Below is a small trained network, with its code and all its weights. Each question gives an input and a class and asks what happens when units are switched off, that is, made to give their printed mean instead of their output.

import numpy as np


def w(rows, s, z=0):
    codes = np.array(rows[::2]) - 128.0
    scale = np.full(codes.shape[1], s)
    scale[-1] = z or s
    return codes * scale


def f(y):
    return np.maximum(y, 0)


def log_softmax(a):
    a = a - a.max(-1, keepdims=True)
    return a - np.log(np.exp(a).sum(-1, keepdims=True))


def net(x, mask):
    res = np.array(x, float).reshape(1, 8) / 4 @ E
    y = f(res @ A[0][:, :-1].T + A[0][:, -1])
    res = res + np.where(mask, y, B[0][:, -1]) @ B[0][:, :-1]
    return log_softmax(res[-1] @ U[:, :-1].T + U[:, -1])


A, B = {}, {}
E = w([
[148,69,130,97,104,2,212,178,164,81,174],'x0',
[124,126,124,124,132,127,131,130,135,125,114],'x1',
[155,153,107,107,94,158,218,191,62,211,96],'x2',
[237,118,253,85,116,78,109,71,104,142,70],'x3',
[125,127,119,133,132,126,136,129,135,115,107],'x4',
[107,101,116,142,162,92,134,114,107,134,117],'x5',
[36,105,184,206,46,49,80,158,105,139,97],'x6',
[95,198,217,180,184,134,207,123,200,172,144],'x7',
],0.0089)
A[0] = w([
[49,119,176,197,52,79,70,151,111,150,106,161],'n1',
[167,75,159,101,115,104,175,199,163,82,175,9],'n2',
[84,209,160,118,126,192,101,77,83,117,103,91],'n3',
[139,88,133,107,109,27,155,196,170,120,192,127],'n4',
[164,132,106,152,185,164,100,140,121,139,101,64],'n5',
[175,135,98,153,116,138,216,193,28,254,113,99],'n6',
[106,163,136,117,155,125,167,171,118,166,83,84],'n7',
[234,134,60,76,196,185,199,83,127,135,167,141],'n8',
[142,155,193,98,114,104,100,75,88,126,85,77],'n9',
[162,110,65,144,122,111,100,116,104,82,94,106],'n10',
[154,89,140,123,129,95,161,174,138,94,142,53],'n11',
[85,132,151,139,55,120,126,197,93,172,89,146],'n12',
[96,125,44,128,164,164,156,166,146,154,192,57],'n13',
[91,179,149,189,94,161,103,117,70,126,73,13],'n14',
[142,119,110,123,93,167,134,166,80,194,91,51],'n15',
[185,129,90,122,179,149,143,77,112,154,211,176],'n16',
[76,112,170,143,91,109,64,99,153,99,175,172],'n17',
[182,122,204,100,115,111,147,46,116,133,82,85],'n18',
[95,136,170,196,26,110,116,134,108,133,103,140],'n19',
[109,158,190,163,146,133,182,145,200,179,150,41],'n20',
[46,174,102,144,107,139,104,180,136,100,153,115],'n21',
[144,91,89,84,78,144,96,161,82,140,130,69],'n22',
[148,85,77,88,61,127,66,159,70,102,82,90],'n23',
[125,198,176,201,165,111,194,90,187,153,149,63],'n24',
[93,133,140,148,145,195,104,66,76,178,68,51],'n25',
[151,120,128,126,104,119,201,187,94,145,132,33],'n26',
[84,141,94,174,108,161,167,175,118,130,192,92],'n27',
[83,137,72,167,150,147,158,158,121,133,163,35],'n28',
[87,166,139,130,158,188,56,92,102,163,68,82],'n29',
[166,150,154,89,94,150,112,126,148,123,126,119],'n30',
[142,143,129,190,154,106,99,65,150,45,170,133],'n31',
[182,96,91,111,62,141,114,105,71,103,117,59],'n32',
[33,144,71,134,145,141,108,145,158,160,161,190],'n33',
[195,153,180,141,112,90,127,90,124,140,76,80],'n34',
[152,71,64,101,88,119,71,117,107,96,157,118],'n35',
[130,115,122,90,132,53,185,127,155,91,164,79],'n36',
[78,146,47,150,101,145,101,134,170,73,179,76],'n37',
[130,157,90,78,97,139,177,151,79,176,99,101],'n38',
[122,147,144,163,58,115,105,139,120,137,158,34],'n39',
[151,140,109,154,176,181,64,86,115,159,102,53],'n40',
[135,138,123,71,192,132,70,88,197,59,167,104],'n41',
],0.0087,0.0012)
B[0] = w([
[190,61,103,125,201,147,213,111,165,160,116,219],'n1',
[47,81,70,130,40,201,148,173,101,142,164,190],'n2',
[86,90,85,130,64,136,118,127,130,134,149,193],'n3',
[99,75,119,137,54,170,140,126,105,81,135,208],'n4',
[114,74,92,160,109,146,164,118,129,143,166,165],'n5',
[168,198,224,154,130,167,106,67,188,26,120,231],'n6',
[109,147,166,153,121,100,107,148,177,118,150,169],'n7',
[177,86,93,143,145,139,209,153,152,170,69,254],'n8',
[137,132,166,49,113,116,101,134,81,109,81,190],'n9',
[124,200,114,158,158,82,97,141,161,175,149,170],'n10',
[69,93,92,135,68,163,111,111,77,95,160,170],'n11',
[189,115,108,174,173,127,216,97,136,102,93,192],'n12',
[158,103,171,43,131,93,151,177,79,124,128,206],'n13',
[126,75,115,151,110,134,170,127,119,117,160,183],'n14',
[99,135,146,167,139,153,60,97,169,76,147,180],'n15',
[184,83,84,154,148,130,209,144,116,105,94,198],'n16',
[211,127,166,136,147,131,164,87,193,67,130,184],'n17',
[136,167,149,36,135,108,89,216,61,145,76,212],'n18',
[164,55,86,98,198,130,196,105,148,143,102,195],'n19',
[70,201,70,177,150,65,78,129,119,234,168,200],'n20',
[171,89,171,63,146,122,100,168,73,125,110,189],'n21',
[120,200,129,160,111,78,135,161,152,189,162,179],'n22',
[102,166,88,158,181,52,99,117,148,204,171,200],'n23',
[58,179,77,162,146,66,73,151,179,254,156,209],'n24',
[70,96,92,147,82,217,116,103,101,93,159,197],'n25',
[114,177,172,151,72,172,112,83,167,75,142,178],'n26',
[159,156,141,98,171,119,74,152,48,128,94,192],'n27',
[137,157,171,85,127,116,85,171,73,131,96,187],'n28',
[98,83,87,144,58,208,92,113,112,111,164,203],'n29',
[127,120,91,149,145,119,147,136,68,119,96,164],'n30',
[139,170,212,138,126,108,95,76,194,74,98,183],'n31',
[112,188,114,94,137,102,76,120,165,180,119,183],'n32',
[115,132,160,93,170,174,88,179,83,99,102,201],'n33',
[118,140,149,43,130,108,83,198,45,144,115,196],'n34',
[97,202,115,167,155,76,99,153,171,184,200,194],'n35',
[68,61,110,145,39,176,91,158,117,87,167,190],'n36',
[144,148,172,75,150,106,90,121,89,128,51,201],'n37',
[191,185,180,175,135,121,129,57,167,76,137,186],'n38',
[189,88,82,95,120,109,154,114,143,130,138,159],'n39',
[81,86,114,148,79,171,139,126,117,108,137,190],'n40',
[158,142,197,162,134,142,183,76,185,92,93,205],'n41',
],0.0061,0.013)
U = w([
[118,135,172,30,152,125,76,156,1,123,71,80],'0',
[39,60,68,163,33,193,109,112,107,90,186,66],'1',
[69,193,68,176,170,74,80,122,183,223,183,52],'2',
[139,159,215,179,145,142,105,62,215,19,123,255],'3',
[181,55,68,134,186,144,221,115,154,143,85,167],'4',
],0.0088,0.0009)

Each question gives the input, the list of numbers given to net, and the class t.
The units are the neurons (one row each of A and B). Each row of codes is followed by its name. A weight is (code - 128) times the scale printed after its matrix; where a second scale follows, it is the last column's (A, B and U).
mask holds one flag per neuron, in row order. A switched-off neuron (its flag False) gives its mean, the last column of its row in B, instead of its output. The means were averaged over made-up inputs and are rounded, as every weight is.
A unit's drop is (log p(t) with every unit on - log p(t) with that unit switched off) / (log p(t) with every unit on - log p(t) with every unit switched off).
The circuit of an input: a set's keep is (log p(t) with only the set's units on - log p(t) with every unit switched off) / (log p(t) with every unit on - log p(t) with every unit switched off). Starting from the 12 units with the biggest drops (on a tie, the unit counted first), units are removed one at a time, each time the one whose removal leaves the highest keep (on an exact tie, the one counted first), for as long as the keep stays at least 0.8.
circuit, biggest first: the units of the circuit, biggest drop first
most important unit: the unit with the biggest drop
top k neurons: the k neurons with the biggest drops, biggest first
drop when u is switched off: that unit's drop, to one decimal
input [-4,7,-5,5,-2,4,8,-4], class 4: circuit, biggest first	(n1)
input [-5,-7,-7,-5,7,-5,8,3], class 4: circuit, biggest first	(n1, n19)
input [4,4,-3,1,-2,-3,6,5], class 4: circuit, biggest first	(n1, n19)
input [-1,2,1,-4,-6,0,-4,-5], class 2: circuit, biggest first	(n35, n23)
input [-6,4,4,-6,-4,-7,-1,4], class 0: top 3 neurons	(n27, n13, n28)
input [-7,7,4,-6,0,-5,-6,4], class 1: top 3 neurons	(n29, n25, n3)
input [1,6,-4,-7,-3,2,6,7], class 0: top 2 neurons	(n21, n33)
input [-1,-6,6,-3,3,-3,-2,-6], class 2: top 2 neurons	(n23, n22)
input [-3,-8,1,7,-8,-4,-8,2], class 4: top 2 neurons	(n8, n16)
input [3,6,-7,0,-3,7,4,-7], class 2: top 3 neurons	(n35, n23, n6)
input [-8,-2,-3,6,0,4,2,7], class 1: circuit, biggest first	(n29, n25)
input [-3,3,-2,3,-3,3,-5,-1], class 4: circuit, biggest first	(n8, n16)
input [-4,-4,8,-1,-4,7,-1,7], class 3: top 2 neurons	(n6, n38)
input [-7,-7,2,5,-5,2,7,8], class 2: circuit, biggest first	(n24)
input [-6,2,1,3,6,5,8,-6], class 4: top 3 neurons	(n1, n19, n12)
input [6,-2,7,-3,-8,7,6,2], class 3: top 2 neurons	(n6, n26)
input [7,-1,2,0,6,7,-2,-8], class 2: top 3 neurons	(n23, n35, n10)
input [0,3,8,-4,6,2,1,6], class 3: drop when n6 is switched off	1.0
input [-7,-3,0,4,-3,7,6,-6], class 1: drop when n29 is switched off	0.4
input [-8,2,-5,-8,8,-3,-6,-7], class 0: most important unit	n37
